Here is a tiny trained network, its code and every weight. The questions are about switching its units off for an input and a target symbol, where a switched-off unit gives its printed mean instead of its output.

import numpy as np


def w(rows, s, z=0):
    codes = np.array(rows[::2]) - 128.0
    scale = np.full(codes.shape[1], s)
    scale[-1] = z or s
    return codes * scale


def norm(h):
    return h / np.sqrt((h * h).mean(-1, keepdims=True) + 1e-5)


def f(y):
    return np.maximum(y, 0)


def softmax(a):
    e = np.exp(a - a.max(-1, keepdims=True))
    return e / e.sum(-1, keepdims=True)


def log_softmax(a):
    a = a - a.max(-1, keepdims=True)
    return a - np.log(np.exp(a).sum(-1, keepdims=True))


def net(x, mask):
    ids = ['αγδζηφ'.index(c) for c in x.split()]
    T = len(ids)
    res = E[ids] + P[:T]
    u = 0
    for l in range(2):
        q, k, v = (norm(res) @ M[l].T for M in (Q, K, V))
        z = softmax(np.where(np.tri(T) > 0, q @ k.T / 2**0.5, -1e9)) @ v
        res = res + np.where(mask[u], z, O[l][:, -1]) @ O[l][:, :-1]
        u += 1
        y = f(norm(res) @ A[l][:, :-1].T + A[l][:, -1])
        res = res + np.where(mask[u : u + 4], y, B[l][:, -1]) @ B[l][:, :-1]
        u += 4
    return log_softmax(norm(res)[-1] @ U[:, :-1].T + U[:, -1])


Q, K, V, O, A, B = {}, {}, {}, {}, {}, {}
E = w([
[165,170,145,219,147,198,122,97,108,84,71,122],'α',
[136,175,110,221,166,53,74,158,138,27,64,119],'γ',
[92,149,118,34,179,233,96,79,190,142,47,114],'δ',
[192,78,191,164,56,66,119,47,158,186,117,91],'ζ',
[118,166,177,187,172,176,136,158,139,84,130,2],'η',
[152,146,201,156,18,127,152,165,243,90,106,143],'φ',
],0.005)
P = w([
[169,153,111,177,134,119,94,72,157,1,177,148],'0',
[99,114,72,37,193,85,205,129,132,140,118,146],'1',
[16,114,60,252,122,123,176,118,146,194,42,82],'2',
[179,172,127,108,10,172,68,228,134,82,93,53],'3',
[157,90,83,30,142,92,160,124,48,159,101,139],'4',
[25,118,2,254,124,130,184,82,157,176,53,67],'5',
[195,181,148,109,47,169,75,225,172,100,113,63],'6',
[166,112,110,27,155,91,156,102,89,113,101,161],'7',
],0.0062)
Q[0] = w([
[191,146,189,3,58,143,54,249,173,149,202,195],'L0H0',
[250,185,37,88,111,188,140,208,197,15,82,109],'L0H0',
],0.0041)
K[0] = w([
[68,132,139,187,130,171,69,39,254,96,199,122],'L0H0',
[185,136,187,109,162,149,89,66,136,72,113,119],'L0H0',
],0.0073)
V[0] = w([
[97,122,54,81,111,89,125,143,157,124,1,217],'L0H0',
[80,161,157,133,56,133,166,185,165,174,107,73],'L0H0',
],0.0047)
O[0] = w([
[192,77,189,162,151,154,3,112,124,127,229,155,171],'L0H0',
[163,175,10,141,100,62,108,81,140,63,156,49,5],'L0H0',
],0.006,0.0027)
A[0] = w([
[168,96,114,126,169,1,106,129,111,121,152,162,127],'L0N0',
[120,94,98,97,130,61,140,78,125,78,208,71,136],'L0N1',
[43,104,160,175,137,113,95,169,116,197,141,151,7],'L0N2',
[135,129,121,81,247,132,156,157,45,98,131,105,199],'L0N3',
],0.0059,0.0015)
B[0] = w([
[151,200,29,192,204,184,89,214,136,159,235,137,254],'L0N0',
[128,14,228,168,202,191,148,95,119,85,165,59,201],'L0N1',
[35,82,161,79,207,49,160,164,181,206,3,213,193],'L0N2',
[25,231,226,147,126,30,13,83,75,166,125,103,205],'L0N3',
],0.0059,0.0037)
Q[1] = w([
[159,123,172,144,111,214,100,219,160,90,115,34],'L1H0',
[230,226,149,2,62,111,134,198,122,34,164,227],'L1H0',
],0.0053)
K[1] = w([
[145,149,179,163,143,141,151,70,134,11,158,138],'L1H0',
[104,113,142,132,130,130,194,157,197,101,98,182],'L1H0',
],0.011)
V[1] = w([
[190,113,196,81,71,110,218,87,107,152,52,168],'L1H0',
[207,55,187,87,103,65,137,148,177,83,253,110],'L1H0',
],0.0043)
O[1] = w([
[43,42,113,160,197,54,127,140,227,203,100,240,8],'L1H0',
[21,182,255,96,105,94,160,134,129,98,153,72,168],'L1H0',
],0.0071,0.0016)
A[1] = w([
[104,176,67,39,155,101,43,156,109,119,173,123,3],'L1N0',
[166,49,8,160,152,164,66,179,153,184,175,187,2],'L1N1',
[234,142,97,84,48,181,133,96,68,12,241,66,75],'L1N2',
[120,141,129,2,120,99,86,77,111,204,167,158,38],'L1N3',
],0.0067,0.0036)
B[1] = w([
[101,173,70,132,15,59,221,157,236,205,139,199,160],'L1N0',
[74,216,125,110,66,85,132,128,97,109,251,117,170],'L1N1',
[108,2,102,71,183,81,194,125,142,72,232,141,254],'L1N2',
[241,100,57,102,123,164,146,58,149,109,95,43,146],'L1N3',
],0.0077,0.0062)
U = w([
[195,80,164,159,152,193,36,136,113,129,104,163,225],'α',
[99,167,65,174,77,146,104,135,124,172,215,169,58],'γ',
[189,131,2,140,128,126,185,98,160,127,67,83,170],'δ',
[134,28,88,99,160,122,152,137,103,75,175,106,237],'ζ',
[57,185,185,87,98,82,142,73,124,62,98,82,5],'η',
[48,47,114,115,166,83,167,143,140,173,74,198,29],'φ',
],0.0058,0.0013)

Each question gives the input, a string of symbols that net reads in full, and the target symbol t.
The units are the heads (2 rows each of Q, K, V and O) and the neurons (one row each of A and B). Each row of codes is followed by its name. A weight is (code - 128) times the scale printed after its matrix; where a second scale follows, it is the last column's (O, A, B and U).
mask holds one flag per unit, layer by layer, with each layer's heads first. A switched-off unit (its flag False) gives its mean, the last column of its rows in O or B, instead of its output. The means were averaged over made-up inputs and are rounded, as every weight is.
A unit's drop is (log p(t) with every unit on - log p(t) with that unit switched off) / (log p(t) with every unit on - log p(t) with every unit switched off).
The circuit of an input: a set's keep is (log p(t) with only the set's units on - log p(t) with every unit switched off) / (log p(t) with every unit on - log p(t) with every unit switched off). Starting from all 10 units, units are removed one at a time, each time the one whose removal leaves the highest keep (on an exact tie, the one counted first), for as long as the keep stays at least 0.8.
circuit, biggest first: the units of the circuit, biggest drop first
top k neurons: the k neurons with the biggest drops, biggest first
top k neurons in layer l: the k neurons of layer l with the biggest drops, biggest first
input α γ ζ, target α: top 2 neurons in layer 0 : (L0N2 L0N0)
input α δ ζ δ, target γ: top 2 neurons : (L1N1 L0N1)
input ζ ζ α γ, target φ: circuit, biggest first : (L0H0 L1H0)
input α ζ ζ η ζ ζ γ, target γ: circuit, biggest first : (L0H0 L1H0 L1N1)
input δ α η η φ, target φ: circuit, biggest first : (L0N0 L1H0)
input α ζ γ α ζ η α, target γ: top 3 neurons : (L1N1 L0N0 L1N2)
input γ γ δ φ γ α, target α: top neuron : (L0N2)
input ζ γ δ, target α: top 3 neurons : (L0N2 L0N0 L1N2)
input φ δ ζ ζ δ δ, target γ: circuit, biggest first : (L1N1 L0H0 L1N2)
input ζ φ ζ, target ζ: circuit, biggest first : (L0H0 L1H0 L1N2)
input δ ζ γ ζ ζ ζ ζ, target α: circuit, biggest first : (L0H0 L0N0 L1N2 L1H0)
input δ ζ ζ ζ η γ, target δ: circuit, biggest first : (L0N3 L0H0 L1H0)
input ζ γ ζ δ ζ ζ, target η: top 2 neurons in layer 0 : (L0N2 L0N0)
input γ γ η, target α: circuit, biggest first : (L0N2 L0H0 L1H0 L1N2)
input γ α α δ α γ, target φ: top neuron : (L0N2)
input ζ α ζ ζ ζ φ, target η: top 2 neurons : (L0N0 L0N2)
input φ γ ζ ζ δ α, target γ: top 2 neurons : (L1N1 L0N3)
input γ δ φ, target γ: top 3 neurons : (L1N1 L0N3 L1N2)
input δ ζ γ, target η: circuit, biggest first : (L1H0 L0N2 L0N0)
input γ δ η, target γ: top 2 neurons : (L0N2 L0N3)
input ζ ζ ζ ζ ζ ζ ζ α, target α: top 3 neurons in layer 0 : (L0N3 L0N1 L0N2)
input φ γ ζ ζ, target η: circuit, biggest first : (L1H0)
input ζ ζ η α ζ ζ δ, target φ: circuit, biggest first : (L0H0 L1H0)
input α ζ φ δ ζ ζ η, target γ: top 4 neurons : (L1N1 L0N0 L0N1 L1N2)
input ζ φ α, target ζ: circuit, biggest first : (L0H0 L1N2 L1H0)
input ζ ζ γ η ζ δ, target η: top 3 neurons in layer 0 : (L0N0 L0N1 L0N2)
input ζ γ γ δ α α ζ δ, target δ: circuit, biggest first : (L1N3 L1N0)
input γ ζ γ η η, target η: top 2 neurons in layer 0 : (L0N3 L0N0)
